[52] [ 198 -182 -205   70 -183 -129 -157  303  308  -91 -121 -259  109  221
   93   41  440   -3  278 -238 -126   -2 -219]
[52] [ 267  -85   36  404 -301 -308 -339  742  -60  -32 -112 -687  118  -11
  164   66  -82 -103 -363 -126   25  177   64]
[50] [-172  175   30 -327  -55  111  150 -337 -265   31 -168  185   33 -156
 -213  -55 -335  -77    6  -54  281  -44  269]
[54] [ 203 -227  -27 -283   25  363  179 -279 -187 -103  109  403 -303  -33
 -134   11  -49  608 -187   77  -87   76  -75]
[51] [-220  109   94 -217  109    8  254 -269 -196 -175  241  292 -143 -213
   34   27 -233  218  -26  259   24   59  -96]
[50] [ 211  219   36  315  233  135   46   73 -138  127   98  191  -37   77
   42   59   -6  328 -201   59  -95  141   40]
[45] [ -62  -59  200  356  153  170 -281  295 -105   22  408   -4 -243   23
  292  137  -13  -61 -210  140 -167  -88 -284]
[52] [ 177  121 -129 -230 -188  -55  311 -165  -15  -25 -328   39  136 -100
 -186  -61   57  408  -35 -156  147  207  265]
[39] [  11  514  -22 -324  -29   43  382 -601  211   92 -235  305  216  230
 -765  -34 -141  265  384 -515   81 -130  272]
[52] [  88  229  137  -17   36   55  -18  -83 -171 -393  174  143  -21  250
  -60   52  -25  166   80   -9  -10  113 -246]
[52] [ 170 -409  125 -363   78   32  103  -60 -117    3    5  122 -328 -214
 -142  149 -370  322 -152   84   83  -43  104]
[50] [ 396 -410  239  -66   65  314  -57  -83  129   76   88  167 -334  227
   -7  171  243   91  -25  -85 -159 -121 -270]
[45] [ 175  -41 -233 -148   63  164  145 -180   87  283 -240  211   43   83
 -215   21   69  105  218 -251   -6 -124  124]
[52] [-198  209  223  176   18  -89 -118 -144  309  234   33  -68  114  169
 -231  -85  -15 -418  128  -50  -56 -146  137]
[51] [ 329    9 -263  103   40   52   32   13  204  125 -115   38  143  371
 -147   47  262  -11  320 -310 -214  -86 -196]
[39] [-265   78  147  -37   -1   20  -89 -196  154 -272  259  168  -48  156
  101  -76  271  -89  248  207  -97   30 -273]
[54] [ -48   62  -54  -29 -388 -189 -129  339 -429 -326 -191 -306  133 -255
  361  -85  -56  -15 -247  191  312  401  116]
[45] [-381 -235  129 -129  105 -229   -3  102 -311 -600  215 -278  -59 -411
  579  -79  -91 -332 -330  536  197   68 -203]
[39] [ 233 -361  -39 -199   -6  -84   50 -190  378  144 -125  186  -82  168
 -133  -44  262  107  315  161 -158   97   14]
[52] [ -62 -144  114  -21   13 -163    6  162  123    8   34 -222  -60 -155
  113  127  -27 -131  -19  -58   39 -140  -53]
[45] [ 101  128  -58   62  230  272  190  -66 -347 -455  331  292 -115   70
  377   95  241  341 -100  127 -123  106 -542]
[39] [ 410  -20   14    8 -273   93   12  -78 -152  358 -201  148  -47   98
 -377  -78 -291  286 -218   48  -56  315  332]
[39] [ 215  273  122  263  -78  120  -40  -51   72  106  168  143   11  389
 -158   60  108   28  121 -136 -252   66 -249]
[39] [ 475  291 -193  281   67 -236  125   63  320  275 -147  -76  318  526
 -393  118   42 -106  439 -431 -286  -48 -135]
[51] [-132  274  -11 -113 -431  -19   -8 -254  194  281 -208   74  177  128
 -365 -145   24 -146  302 -182   25   70  224]
[51] [-103  115  204   77 -102   38 -263  127 -161  106   -3  -51  -46  -13
  -48   29 -258 -178  -76   -8  158    4  182]
[51] [  -3 -222 -163  -54  -41 -163   92  125   12  -14 -142 -182   42 -271
  154  -87   35  107 -196  155   52  110  164]
[54] [ 154  315  -44   40 -141   17  145 -107  -73  155 -230   74  152   18
 -284  -92  -95  321 -130 -129   79  219  357]
[45] [ 134 -197  142  -58  -92 -237   -5   30   16   75 -176 -315   17 -130
 -336 -106 -445  -24 -395   64   86   65  421]
[45] [  27  714  162    4 -526  329  221 -282 -243  182 -104  375   49    6
 -175  -16  123  526  -71 -249  125  375  172]
[45] [ 270  153 -206   62   17   55  174 -170  -83   86 -111  103  144  164
 -380 -135 -185  273 -143  -78 -131  128  167]
[45] [ 236 -243 -341  -70  398  147  233 -141   40 -141  -44  164   -3   45
  -24  -66  184  390  -87    9 -141  -72  -47]
[39] [  52  470  333  297 -199 -134 -181   74  172 -442  194 -149  141  434
 -105  -34  286  136   54 -108  -99  248 -215]
[45] [ 186  228 -130  290  -56  -30 -268  281   12  429 -330 -191  241  205
 -308    2 -208 -188   58 -371   90  -57  409]
[54] [  21 -404 -152 -469  102  -86  267 -363  250   94 -301   98  -23 -190
 -272 -141  -33  148   60   83   86  -76  357]
[45] [ 420 -322  -35 -315   88  310  203 -240  195  340 -276  301 -210   61
 -292  157  150  399  116 -348    9 -178  151]
[50] [-144 -247 -171 -264 -211 -205   -2   90  -70  -48 -161  -60   -9 -320
  154  -99  -69   87   22  285  150  209  195]
[54] [-101  176  363  -49 -157  243  -13  -46 -231 -165  233  185 -249  -97
  177  141   43  237 -151   15  106   92 -172]
[50] [-312  -32 -119 -268 -424    0  -85   33 -206  168 -182   35  -27 -375
   53 -102 -197   27    5  127  248  158  324]
[50] [ 154   -1  -17  370  184  -20 -192  487  102  -46    6 -177   21   78
  463  179  474   51   39 -108   -7    1 -179]
[39] [ 364 -519 -181 -376  187  -86  303 -149  -78  -93 -253   20  -97 -205
 -171  -62 -228  399 -282  176   58   93  261]
[45] [-185 -275 -364  -96  179 -471  -62   60  462   -6 -187 -305  277   35
 -151 -170    0 -392  394   50  -65 -203  147]
[45] [ 335 -256 -106  -90  246   -8  -19   45  251   16 -329  -92   67  189
 -119   65  238   18  167 -290   83 -177  133]
[50] [ -72  181  162   65 -331   -8 -169  208 -419  166 -183 -106   42 -210
  282   24 -177 -333 -153  118  323  237  202]
[54] [  59 -291  168 -155  311  327   46 -169  -48 -166  216  262 -326    1
  167  139  154  134  -69   58  -33 -200 -278]
[45] [-218   38 -164   43   65 -154  -87  203 -155 -256   31 -149  119 -128
  294  -46    0 -145   25  154  101   41  -66]
[54] [  26 -638 -143 -407   45  -53   64 -123  187  230 -194    0 -166 -227
 -140  -30 -156  -68   51  101   23 -189  212]
[39] [  28  195  122   43 -211  253  -95  -64 -292  195 -134  132  -30  -52
  -93  -79 -147  100 -268    0  171  179  320]
[51] [-516  261   70 -112   86  298  264 -283 -324 -442  230  198  -85 -465
  351 -162  167  420 -488  228  196   74   18]
[54] [ 206  231 -131  -84 -225  384  143 -131 -200  346 -117  433 -106    0
 -230   76  -42  610   13 -255    2  144  161]
[54] [-123  192  200   32  190  373   68 -197 -316 -354  329  290 -190  -31
  182    8   72  302 -304  126   17   27 -218]
[52] [ -25 -223 -183 -233    3 -177  120 -143  257  293 -190   51   44  -70
 -178  -35  -72 -137  305   29  -30  -94  165]
[50] [ 113   13   26   66 -205   91  -19   41  -12  219  -67   27  -35   -6
  -12    6   55   82  -77  -44  -29  106   67]
[39] [-182  491   56  328 -323   57 -230  178   32  187  102   23  118  173
   86   33  196 -127  242 -164  -59   99 -114]
[50] [-295  -48 -162 -390 -345 -131  214 -196   93  -40 -100  123   11 -311
   75 -115  143  207  216  169   83  183   75]
[51] [-133 -209   84  -87  141   77   -6   72 -363 -266  131   51 -217 -377
  338  -40 -147  256 -453  426  162  157   86]
[50] [-236  447  168  292  -72   78  -23    9    8  -75  353  141    8  111
  273   63  290  -46  141   43 -146   75 -383]
[39] [  44   25  331  135   42  117 -129  -20   64  -15  160   41 -136  149
   47   69  121  -81  -63   22  -45  -24 -124]
[52] [-216  210  159   22   84  192   62 -112  -90   -2  119   89  -71 -139
   12   34  -47   80 -175  -99   95 -134   51]
[39] [ 171  -71   21   13  -74  -64   11  137 -364 -151  -29  -65  -55 -174
   55  -65 -293  293 -441  281   88  333  178]
[54] [ 365 -424   18 -172 -147  102  -52   64   29  362  -87  108 -269   26
 -184  164 -183  137   47  -70  -92  -24   25]
[54] [-210  340  134  153  -18   14 -128   89 -342 -479  271   69   40   71
  464    6  169 -139   50  268   75  230 -380]
[50] [  35  161  -58  123  -28 -312  -62  139 -161  -27 -156 -258  250   10
 -131 -114 -374 -236 -109  101  104  159  256]
[50] [ 133 -378 -233   53  -43  -97 -104  263  161  201 -137 -238  -17 -114
  -95  -67  -68  155 -187  -13  -98  -23  229]
[39] [-123  353  -30   18  -85   -2   15  -90   44   84  -87  123  150   88
  -71  -15   96  -25  272 -132   74   40   76]
[52] [-203  -92  220   33  217  279   18  -18 -180 -231  283  117 -242 -209
  545   94  287  -33 -237  196   63 -100 -309]
[50] [  75 -498 -231 -406   -3 -154  278 -212  185  -50 -173  -34  -41 -219
 -147 -133  -30  204  -54  152  -43    1  138]
[52] [-318  289  149  221 -447   14 -431  239   11  174   69 -280  110  136
  -24   16  -75 -624  172 -280   41 -151  -84]
[51] [-216  230  -26   88 -219 -157  -88  254   42 -110  147  -92   58  -19
  247  121  160  -45  298  -79  -17   46 -279]
[39] [ 236  384  179  113   50  214  194 -392  332   12  311  414  -42  593
 -358  141  315  228  428 -322 -408  -84 -504]
[52] [ 123 -231 -133 -619 -277 -254  346 -344  282  382 -487   81   37 -188
 -570  -15 -291  166  323 -179  153   -4  489]
[50] [ -68 -281   78  -69  470  152  158 -159  135 -123  319  178 -271  -92
   89   99   63  192 -107  105 -163 -289 -235]
[54] [ -78 -241   98 -385  -16   69  166 -283  -28 -135   62  250 -234 -196
  -11  -17  -38  282  -28  236   54   66   12]
[51] [-165  -59 -247 -211   30 -466  133   40  128   -7 -160 -183  205 -160
  -77  -21 -247 -231  323   55   78  -53  116]
[54] [  82  167 -238  -33 -483 -125 -109  147   50  490 -562 -214  314   13
 -258  -65  -79 -267  239 -379  212   67  460]
[51] [-210 -261  217 -122 -188 -182 -244  128  186 -146   26 -277  -81  -83
   96  -13   47 -293   45   91   95  -61  -12]
[52] [ 312 -420  -59 -283 -202  373    1 -233  -41  218 -224  282 -236   -3
 -206 -111   82  395 -186   50   -9  137  242]
[54] [ -49 -623  108 -576 -269 -196   22  -56  144  -71 -169 -105 -230 -306
   62   38  -31  -67  118  180  180    4   68]
[51] [  12   20  459  180  161  451  -83  -48 -178 -274  462  211 -376   53
  288  135  231  259 -398   95  -87  -29 -379]
[52] [ 149  217   49   10  -23  125  105  -41 -294    0 -138   70    1 -124
 -229  -56 -284  501 -435  -58  169  201  405]
[51] [  58  134  172  253    5  -47 -176  182  -47   65  153   -8  -42  130
   53   82  -83  -68   -2   82  -74   92  -81]
[51] [  61  326  128  196 -239   94 -154  106  -59  109  113  190  -23  229
  109  118  177   28  261  -42  -70  198 -214]
[51] [ 268 -273 -168   36 -207   44 -168  465 -374  255 -343 -125  -76 -316
  304   46  -98  207 -329  110  243  286  355]
[45] [   0 -194 -115 -107   71  -86   15    5   79 -138  -30  -28   -6  -43
   16  -61   54  116   16  109  -14   23   24]
[ 139   93  -66  295  -64   59  -93  314  -99   48  125  -31  -32   43
  192   94  103  211 -101  -32 -134  125 -166] => [51]
[-208  -93  306 -173  -87  280 -181 -130 -133 -273  254  160 -287  -19
   89   23   30   48  -91  101   74  -50 -176] => [51]
[-211  153 -138 -322   98  159  234 -539    9   67  -27  443   38   37
 -246 -104  -52   -9  339   16   16 -104   44] => [39]
[  83  316  -98  378  245  -29   11  128   76  -64  171  -58  171  277
   -6   62  106  -25   83 -193 -210 -100 -251] => [45]
[ 211 -328   -9 -327 -179 -261   78  -50  205  138 -346 -148    8  -77
 -318  -26 -175   56   66  -40  108   60  341] => [50]
[ 445  -39 -219 -251 -105  215  394 -252 -197  238 -235  329  -81  -75
 -382    7 -219  717 -194 -142  -31  192  253] => [39]
[ -43  331   93  355 -100 -140 -228  174  -52  -61   78 -313  246  275
  -54  -42 -123 -536    5 -123  -55  -30 -130] => [50]
[-204  639  162  176  -35    5   66 -159  -40 -315  136   87  203  174
   46  -67  234   44   86  -51   46  153 -129] => [54]
[  72 -526  -31   78  247 -290 -153  201  324   22   78 -346  -19   94
   84   36  -14 -549  105  125 -202 -273 -212] => [39]
[ 350 -302  213 -109  -38   91   32 -170  139  209  -37   68 -211  117
 -390   21 -179  179 -186  -28 -122   -9  138] => [45]
[-128  300   -6  147 -107 -234  -69  145   44 -135   86  -42  145   85
  115    1   96  -14  240   81  -25  188 -112] => [39]
[  43  185  155  116    5 -170   19   19 -178 -186    8  -74  105   26
  139  -46  -55 -138 -118  234   80  245   -5] => [52]
[  20  126   68  266  278  -79   34   98 -131 -431  355  -50   26  142
  335   50  124  -92  -80  214 -168   56 -484] => [52]
[-282  223  254  164  -14   82 -125  184 -250 -138  251  -82 -104 -195
  281  100 -102  -57 -247   35  128  -32  -95] => [39]
[ 122  134  190  -65 -117  -23   98  -46  -42  -30  -99  -54   14    8
  -82   85  -35   31  -48 -168  125   41   45] => [45]
[  16 -252 -138   28  -57 -287 -141  143  414   71  -74 -255  116  154
  -58  -44  162 -304  311  -27 -158  -97  -71] => [39]
[  70 -464  112    6  109 -394 -209  338  288   44  115 -329 -124   30
   43  187 -189 -383  204   89 -123 -197 -181] => [52]
[  65 -332 -101  -14   55 -134  -94  175  241  109  -15 -136  -51   14
   27   64   55 -107  154  -14 -109 -135  -67] => [52]
[ 138  230 -298  180  -18 -243   15  309  -84  -31 -293 -207  303  -42
   22  -66    2  244  -51  -81  124  246  299] => [52]
[-173  -91 -255  -83 -209 -205  -26  120  285  355 -306 -189  184 -150
   40  -34  147 -316  335 -150   79 -111  195] => [52]
[ -78  274  126  -74  191   44   36 -274   24  -97   55  237   65  257
  -91   62   37 -249  392  -81   48 -124 -156] => [51]
[  82   39  -39 -104  -71 -112   83   40 -136   23 -215 -137   95 -114
 -123    9 -247   -2  -99 -112  175   32  225] => [45]
[-286 -120  142  190  167 -212 -231  367 -236 -363  284 -296  -62 -232
  540   18 -112 -334 -253  422   83   34 -196] => [39]
[ -16  264   23  297  262  142   42   43 -133 -132  240  144    7   82
  289   54  208   85  -72   77  -98   33 -262] => [50]
